Below are the code and all the weights of a small trained network. Each question names an input and a target symbol and asks about switching units off, where a switched-off unit gives its printed mean instead of its output.

import numpy as np


def w(rows, s, z=0):
    codes = np.array(rows[::2]) - 128.0
    scale = np.full(codes.shape[1], s)
    scale[-1] = z or s
    return codes * scale


def norm(h):
    return h / np.sqrt((h * h).mean(-1, keepdims=True) + 1e-5)


def f(y):
    return np.maximum(y, 0)


def softmax(a):
    e = np.exp(a - a.max(-1, keepdims=True))
    return e / e.sum(-1, keepdims=True)


def log_softmax(a):
    a = a - a.max(-1, keepdims=True)
    return a - np.log(np.exp(a).sum(-1, keepdims=True))


def net(x, mask):
    ids = ['γζηλμψω'.index(c) for c in x.split()]
    T = len(ids)
    res = E[ids] + P[:T]
    u = 0
    for l in range(3):
        r = norm(res)
        for j in range(3):
            rows = slice(2 * j, 2 * j + 2)
            q, k, v = (r @ M[l][rows].T for M in (Q, K, V))
            z = softmax(np.where(np.tri(T) > 0, q @ k.T / 2**0.5, -1e9)) @ v
            o = O[l][rows]
            res = res + np.where(mask[u + j], z, o[:, -1]) @ o[:, :-1]
        u += 3
        y = f(norm(res) @ A[l][:, :-1].T + A[l][:, -1])
        res = res + np.where(mask[u : u + 4], y, B[l][:, -1]) @ B[l][:, :-1]
        u += 4
    return log_softmax(norm(res)[-1] @ U[:, :-1].T + U[:, -1])


Q, K, V, O, A, B = {}, {}, {}, {}, {}, {}
E = w([
[236,177,121,134,124,164,147,86],'γ',
[192,222,114,152,173,69,177,220],'ζ',
[88,107,143,70,150,186,87,138],'η',
[129,103,119,89,180,110,48,112],'λ',
[223,49,66,208,58,182,96,204],'μ',
[126,108,178,58,75,109,141,100],'ψ',
[196,37,254,188,173,130,93,211],'ω',
],0.0071)
P = w([
[215,27,173,126,210,169,229,187],'0',
[206,69,188,128,188,175,190,182],'1',
[191,79,181,113,175,172,172,171],'2',
[175,86,174,106,164,172,151,168],'3',
[162,107,175,97,146,170,139,166],'4',
[141,118,171,104,142,145,128,159],'5',
[126,137,164,94,130,153,103,163],'6',
[106,153,166,110,121,129,94,156],'7',
[88,174,154,116,104,146,74,155],'8',
[63,205,157,135,102,121,76,129],'9',
[43,214,144,194,89,113,79,119],'10',
[25,253,134,203,58,130,55,138],'11',
],0.0032)
Q[0] = w([
[70,97,118,73,103,76,254,63],'0.h1',
[136,88,80,131,166,79,149,82],'0.h1',
[132,117,135,127,89,96,159,110],'0.h2',
[237,155,189,144,98,108,64,165],'0.h2',
[177,134,107,131,152,135,146,65],'0.h3',
[116,135,123,112,207,121,103,154],'0.h3',
],0.029)
K[0] = w([
[189,73,134,118,91,95,240,141],'0.h1',
[243,152,125,186,175,161,125,150],'0.h1',
[115,126,85,107,126,127,203,119],'0.h2',
[3,154,127,75,79,92,60,73],'0.h2',
[182,129,105,105,187,155,208,86],'0.h3',
[138,87,116,114,233,67,76,135],'0.h3',
],0.02)
V[0] = w([
[242,138,72,136,150,82,120,126],'0.h1',
[144,129,175,146,81,192,209,162],'0.h1',
[113,127,195,86,34,85,165,110],'0.h2',
[77,133,114,120,146,167,129,144],'0.h2',
[130,86,116,91,139,167,251,153],'0.h3',
[110,130,162,130,201,138,122,219],'0.h3',
],0.011)
O[0] = w([
[197,95,115,174,185,152,237,39,37],'0.h1',
[113,113,167,28,71,255,143,144,91],'0.h1',
[158,185,209,211,128,196,114,79,116],'0.h2',
[112,93,165,160,75,64,116,145,137],'0.h2',
[23,131,120,187,24,120,122,91,102],'0.h3',
[49,158,109,197,212,176,167,162,254],'0.h3',
],0.0052,0.009)
A[0] = w([
[114,83,186,103,101,96,99,167,73],'0.n1',
[125,130,177,29,128,122,134,30,249],'0.n2',
[32,129,176,151,93,69,90,6,77],'0.n3',
[79,168,104,71,178,59,134,31,60],'0.n4',
],0.012,0.0015)
B[0] = w([
[98,154,188,136,84,188,161,183,254],'0.n1',
[142,161,217,52,82,198,235,147,172],'0.n2',
[2,122,67,51,175,96,119,117,165],'0.n3',
[60,178,34,84,191,167,87,57,180],'0.n4',
],0.0074,0.0049)
Q[1] = w([
[61,87,22,113,118,47,148,219],'1.h1',
[249,66,78,115,119,91,139,52],'1.h1',
[105,203,210,66,103,120,173,101],'1.h2',
[154,212,98,83,108,58,253,104],'1.h2',
[102,141,165,82,140,197,180,158],'1.h3',
[164,4,139,109,66,125,104,72],'1.h3',
],0.013)
K[1] = w([
[148,103,101,165,152,5,128,169],'1.h1',
[143,98,59,135,182,166,140,53],'1.h1',
[41,135,132,76,119,188,159,143],'1.h2',
[107,118,125,78,152,100,233,55],'1.h2',
[122,192,150,136,131,190,133,163],'1.h3',
[169,47,116,114,78,195,151,74],'1.h3',
],0.017)
V[1] = w([
[148,90,220,182,122,121,212,112],'1.h1',
[154,114,140,75,75,139,142,76],'1.h1',
[108,167,248,129,192,90,200,145],'1.h2',
[31,92,145,41,213,158,65,67],'1.h2',
[119,5,208,140,148,121,99,150],'1.h3',
[92,35,84,28,136,176,69,93],'1.h3',
],0.013)
O[1] = w([
[154,139,82,139,223,150,124,104,126],'1.h1',
[174,159,129,194,87,171,119,77,2],'1.h1',
[79,202,176,92,217,149,154,134,212],'1.h2',
[80,88,179,156,155,35,92,28,223],'1.h2',
[95,145,96,112,132,192,58,124,155],'1.h3',
[152,106,186,82,107,152,3,126,114],'1.h3',
],0.0071,0.0063)
A[1] = w([
[133,146,83,23,50,90,187,139,79],'1.n1',
[143,182,127,152,11,60,106,63,209],'1.n2',
[224,124,92,36,74,68,159,87,7],'1.n3',
[100,105,119,96,74,86,110,93,84],'1.n4',
],0.012,0.0013)
B[1] = w([
[55,186,58,168,78,52,125,101,199],'1.n1',
[75,191,124,63,255,190,134,79,221],'1.n2',
[209,211,86,163,162,138,199,25,175],'1.n3',
[51,155,127,188,135,91,65,120,253],'1.n4',
],0.0069,0.0028)
Q[2] = w([
[203,115,220,61,113,152,175,96],'2.h1',
[136,131,146,65,213,210,192,177],'2.h1',
[233,25,91,81,76,30,205,64],'2.h2',
[75,157,10,253,220,86,5,135],'2.h2',
[29,156,104,80,253,162,135,87],'2.h3',
[45,135,45,138,187,109,50,67],'2.h3',
],0.011)
K[2] = w([
[127,148,140,194,126,178,127,61],'2.h1',
[100,195,134,155,204,158,97,184],'2.h1',
[248,68,47,177,173,158,167,153],'2.h2',
[92,150,58,131,113,52,103,34],'2.h2',
[138,204,178,103,158,53,119,144],'2.h3',
[208,154,166,78,156,111,65,145],'2.h3',
],0.016)
V[2] = w([
[139,79,186,254,127,111,109,143],'2.h1',
[63,147,56,93,133,162,131,62],'2.h1',
[125,243,69,65,145,94,111,126],'2.h2',
[166,95,147,166,196,169,178,200],'2.h2',
[138,75,86,148,78,182,129,159],'2.h3',
[137,82,57,155,133,120,120,89],'2.h3',
],0.014)
O[2] = w([
[153,153,87,44,243,204,144,72,111],'2.h1',
[201,133,155,194,48,47,91,155,168],'2.h1',
[150,212,113,240,160,159,108,54,160],'2.h2',
[68,16,94,107,150,110,29,106,2],'2.h2',
[73,159,147,135,253,89,87,146,31],'2.h3',
[176,127,182,38,181,103,117,160,65],'2.h3',
],0.0056,0.0095)
A[2] = w([
[88,145,37,33,109,231,226,118,110],'2.n1',
[253,23,144,35,128,76,76,79,1],'2.n2',
[250,42,135,132,111,231,101,82,91],'2.n3',
[164,79,252,173,76,115,181,181,185],'2.n4',
],0.012,0.00075)
B[2] = w([
[91,124,90,50,72,157,152,46,232],'2.n1',
[246,132,121,15,147,59,192,152,173],'2.n2',
[170,130,112,174,121,164,13,137,178],'2.n3',
[200,97,132,179,147,61,116,168,254],'2.n4',
],0.012,0.0056)
U = w([
[192,195,168,197,90,196,123,13,55],'γ',
[147,111,54,118,164,47,228,87,251],'ζ',
[40,48,165,220,153,108,30,155,111],'η',
[235,105,156,61,165,56,80,122,35],'λ',
[221,88,8,119,9,204,97,160,84],'μ',
[60,166,220,128,20,138,136,179,178],'ψ',
[47,134,86,69,220,254,165,137,131],'ω',
],0.0066,0.0016)

Each question gives the input, a string of symbols that net reads in full, and the target symbol t.
The units are the heads (2 rows each of Q, K, V and O) and the neurons (one row each of A and B). Each row of codes is followed by its name. A weight is (code - 128) times the scale printed after its matrix; where a second scale follows, it is the last column's (O, A, B and U).
mask holds one flag per unit, layer by layer, with each layer's heads first. A switched-off unit (its flag False) gives its mean, the last column of its rows in O or B, instead of its output. The means were averaged over made-up inputs and are rounded, as every weight is.
A unit's drop is (log p(t) with every unit on - log p(t) with that unit switched off) / (log p(t) with every unit on - log p(t) with every unit switched off).
The circuit of an input: a set's keep is (log p(t) with only the set's units on - log p(t) with every unit switched off) / (log p(t) with every unit on - log p(t) with every unit switched off). Starting from the 12 units with the biggest drops (on a tie, the unit counted first), units are removed one at a time, each time the one whose removal leaves the highest keep (on an exact tie, the one counted first), for as long as the keep stays at least 0.8.
circuit, biggest first: the units of the circuit, biggest drop first
unit that matters most: the unit with the biggest drop
top k neurons: the k neurons with the biggest drops, biggest first
k most important neurons of layer l: the k neurons of layer l with the biggest drops, biggest first
which heads matter: for each layer, one digit per head in row order, 1 if its drop is at least 0.15 and else 0, layers parted by /
input ω ζ ω γ γ λ γ ω μ λ ω ζ, target ζ: unit that matters most	1.h3
input ω ψ ω γ η γ η ψ ω λ λ, target λ: which heads matter	101 / 000 / 001
input η λ ψ ω ω ζ ψ, target ω: circuit, biggest first	[2.h1; 0.h1]
input μ ζ ω ζ ω μ η ω η γ η, target γ: which heads matter	101 / 100 / 011
input ω η η μ γ λ ζ ω, target ζ: which heads matter	100 / 000 / 000
input ω μ ω λ γ ω η η ψ ω η ψ, target ω: circuit, biggest first	[0.h2; 2.h1; 0.h3; 0.n2]
input μ μ μ, target λ: circuit, biggest first	[2.h3; 0.h2; 0.n1; 1.h3]
input λ ω μ ω η, target η: circuit, biggest first	[0.h1; 1.h2]
input ω ψ η γ η, target γ: circuit, biggest first	[0.h3; 2.h2]
input η η ω ψ ζ ω ω η λ ω ω λ, target ω: which heads matter	000 / 010 / 100
input ζ η η ζ ζ λ, target λ: top 3 neurons	[2.n2; 0.n1; 0.n4]
input λ η ω γ λ η η ω ω λ, target η: 2 most important neurons of layer 0	[0.n1; 0.n4]
input ω ω μ η η λ μ ψ λ, target μ: which heads matter	001 / 010 / 000
input η λ ω λ ω ω, target ω: unit that matters most	1.h2
input ψ ω ψ γ η ψ ζ, target γ: which heads matter	010 / 100 / 000
input ω ω ω ζ ω, target η: which heads matter	110 / 000 / 110
input ω γ η ζ η γ γ, target ψ: 2 most important neurons of layer 0	[0.n3; 0.n1]
input γ μ ζ ω γ, target μ: 2 most important neurons of layer 0	[0.n1; 0.n2]
input γ ζ γ, target μ: which heads matter	100 / 100 / 010
input η ζ ψ γ λ ζ ψ ω η λ, target ζ: unit that matters most	0.h1
input μ γ ω, target ω: which heads matter	000 / 010 / 000
input ω μ ω ζ ζ γ ζ, target ω: 2 most important neurons of layer 1	[1.n1; 1.n3]
input γ ω μ λ ω ω ω ω ω λ, target ω: 2 most important neurons of layer 0	[0.n4; 0.n3]
input ω ω μ ψ ψ ω λ γ ω λ, target ζ: which heads matter	100 / 001 / 000
input η μ ψ η ω ψ ζ ω λ ψ ψ, target γ: which heads matter	011 / 110 / 000
input ω γ ω ω μ γ ω, target μ: which heads matter	001 / 010 / 000
input μ μ ζ ω λ η ω λ μ, target ζ: circuit, biggest first	[1.h3]
input λ μ ω ω λ γ η ζ λ μ, target ζ: which heads matter	100 / 000 / 001
